Below are the code and all the weights of a small trained network. Each question names an input and a class and asks about switching units off, where a switched-off unit gives its printed mean instead of its output.

import numpy as np


def w(rows, s, z=0):
    codes = np.array(rows[::2]) - 128.0
    scale = np.full(codes.shape[1], s)
    scale[-1] = z or s
    return codes * scale


def norm(h):
    return h / np.sqrt((h * h).mean(-1, keepdims=True) + 1e-5)


def f(y):
    return np.maximum(y, 0)


def log_softmax(a):
    a = a - a.max(-1, keepdims=True)
    return a - np.log(np.exp(a).sum(-1, keepdims=True))


def net(x, mask):
    res = np.array(x, float).reshape(1, 3) / 4 @ E
    u = 0
    for l in range(3):
        y = f(norm(res) @ A[l][:, :-1].T + A[l][:, -1])
        res = res + np.where(mask[u : u + 7], y, B[l][:, -1]) @ B[l][:, :-1]
        u += 7
    return log_softmax(norm(res)[-1] @ U[:, :-1].T + U[:, -1])


A, B = {}, {}
E = w([
[55,101,83,148,212,55,137,54],'x0',
[152,154,55,20,143,121,157,154],'x1',
[1,211,133,154,43,51,219,60],'x2',
],0.0086)
A[0] = w([
[166,145,179,114,107,203,110,163,1],'L0N0',
[150,222,131,1,95,138,102,168,96],'L0N1',
[108,71,221,115,138,117,144,97,19],'L0N2',
[111,64,119,120,188,162,123,80,117],'L0N3',
[255,120,98,49,144,175,101,64,105],'L0N4',
[192,115,70,169,145,65,105,96,75],'L0N5',
[145,133,215,175,193,149,42,119,79],'L0N6',
],0.0088,0.0026)
B[0] = w([
[136,238,178,207,87,41,82,202,204],'L0N0',
[146,38,105,138,41,12,157,69,233],'L0N1',
[185,39,23,153,52,131,93,162,153],'L0N2',
[126,153,252,98,194,98,118,254,199],'L0N3',
[212,120,144,171,158,147,241,75,254],'L0N4',
[123,192,115,198,74,61,192,172,170],'L0N5',
[91,128,69,79,106,208,157,71,223],'L0N6',
],0.0074,0.0068)
A[1] = w([
[168,108,85,94,142,167,161,116,180],'L1N0',
[101,88,156,168,97,198,34,83,47],'L1N1',
[113,201,111,157,172,102,84,179,98],'L1N2',
[151,107,118,131,127,137,225,77,186],'L1N3',
[123,130,67,99,186,92,159,146,180],'L1N4',
[166,112,4,60,151,99,159,174,5],'L1N5',
[117,137,174,105,140,60,99,167,121],'L1N6',
],0.011,0.0024)
B[1] = w([
[72,162,100,213,186,186,80,56,194],'L1N0',
[108,85,22,114,21,124,154,1,191],'L1N1',
[176,196,191,119,129,12,207,120,158],'L1N2',
[58,155,135,101,122,192,64,101,254],'L1N3',
[185,75,113,171,52,116,149,179,212],'L1N4',
[54,128,74,170,37,158,143,63,207],'L1N5',
[211,62,136,138,130,96,229,132,165],'L1N6',
],0.0094,0.007)
A[2] = w([
[198,213,179,84,67,131,132,200,139],'L2N0',
[111,206,122,57,22,48,145,108,141],'L2N1',
[21,217,140,56,114,148,203,92,27],'L2N2',
[249,190,95,231,245,201,45,111,196],'L2N3',
[93,121,100,158,218,2,156,103,249],'L2N4',
[53,129,204,116,87,170,70,53,93],'L2N5',
[63,197,201,49,60,113,90,90,206],'L2N6',
],0.0072,0.0018)
B[2] = w([
[132,40,130,137,116,52,213,193,180],'L2N0',
[138,139,156,172,177,160,101,149,254],'L2N1',
[159,122,193,86,147,199,79,128,188],'L2N2',
[46,177,170,54,187,91,103,149,227],'L2N3',
[230,109,152,121,71,99,131,197,185],'L2N4',
[147,152,84,25,137,149,131,95,199],'L2N5',
[140,109,96,138,247,104,123,179,206],'L2N6',
],0.012,0.0077)
U = w([
[107,187,181,89,249,185,108,154,90],'0',
[168,96,164,158,118,74,196,207,248],'1',
[108,106,76,139,79,164,145,67,29],'2',
],0.016,0.0015)

Each question gives the input, the list of numbers given to net, and the class t.
The units are the neurons (one row each of A and B). Each row of codes is followed by its name. A weight is (code - 128) times the scale printed after its matrix; where a second scale follows, it is the last column's (A, B and U).
mask holds one flag per neuron, layer by layer. A switched-off neuron (its flag False) gives its mean, the last column of its row in B, instead of its output. The means were averaged over made-up inputs and are rounded, as every weight is.
A unit's drop is (log p(t) with every unit on - log p(t) with that unit switched off) / (log p(t) with every unit on - log p(t) with every unit switched off).
The circuit of an input: a set's keep is (log p(t) with only the set's units on - log p(t) with every unit switched off) / (log p(t) with every unit on - log p(t) with every unit switched off). Starting from the 12 units with the biggest drops (on a tie, the unit counted first), units are removed one at a time, each time the one whose removal leaves the highest keep (on an exact tie, the one counted first), for as long as the keep stays at least 0.8.
units of the circuit, in order: the units of the circuit, biggest drop first
unit that matters most: the unit with the biggest drop
top k neurons: the k neurons with the biggest drops, biggest first
k most important neurons of layer l: the k neurons of layer l with the biggest drops, biggest first
input [8,-2,7], class 1: units of the circuit, in order => [L2N4]
input [8,6,8], class 0: units of the circuit, in order => [L2N2; L0N1]
input [8,8,7], class 1: 2 most important neurons of layer 1 => [L1N4; L1N0]
input [8,2,7], class 1: top 3 neurons => [L0N6; L2N4; L0N4]
input [5,6,-4], class 2: 3 most important neurons of layer 1 => [L1N5; L1N4; L1N3]
input [6,8,8], class 0: 4 most important neurons of layer 0 => [L0N0; L0N3; L0N1; L0N2]
input [-2,-8,-4], class 2: top 2 neurons => [L1N1; L0N6]
input [2,2,2], class 0: top 2 neurons => [L0N3; L0N0]
input [-5,-7,-5], class 2: units of the circuit, in order => [L0N6; L1N1]
input [7,-4,6], class 1: 2 most important neurons of layer 1 => [L1N5; L1N0]
input [7,-4,-6], class 1: top 2 neurons => [L0N3; L0N5]
input [2,5,-4], class 2: 3 most important neurons of layer 2 => [L2N1; L2N6; L2N2]
input [0,-4,4], class 0: top 2 neurons => [L0N0; L1N4]
input [1,-3,1], class 2: unit that matters most => L0N4
input [-5,-7,5], class 2: 2 most important neurons of layer 1 => [L1N1; L1N3]
input [-6,7,-2], class 2: top 4 neurons => [L0N1; L0N3; L0N4; L1N5]
input [7,-2,5], class 1: top 3 neurons => [L0N6; L0N4; L2N4]
input [7,6,-4], class 1: top 2 neurons => [L0N3; L0N6]
input [-1,-1,-2], class 0: top 2 neurons => [L0N4; L0N6]
input [-6,7,-6], class 2: units of the circuit, in order => [L1N5]
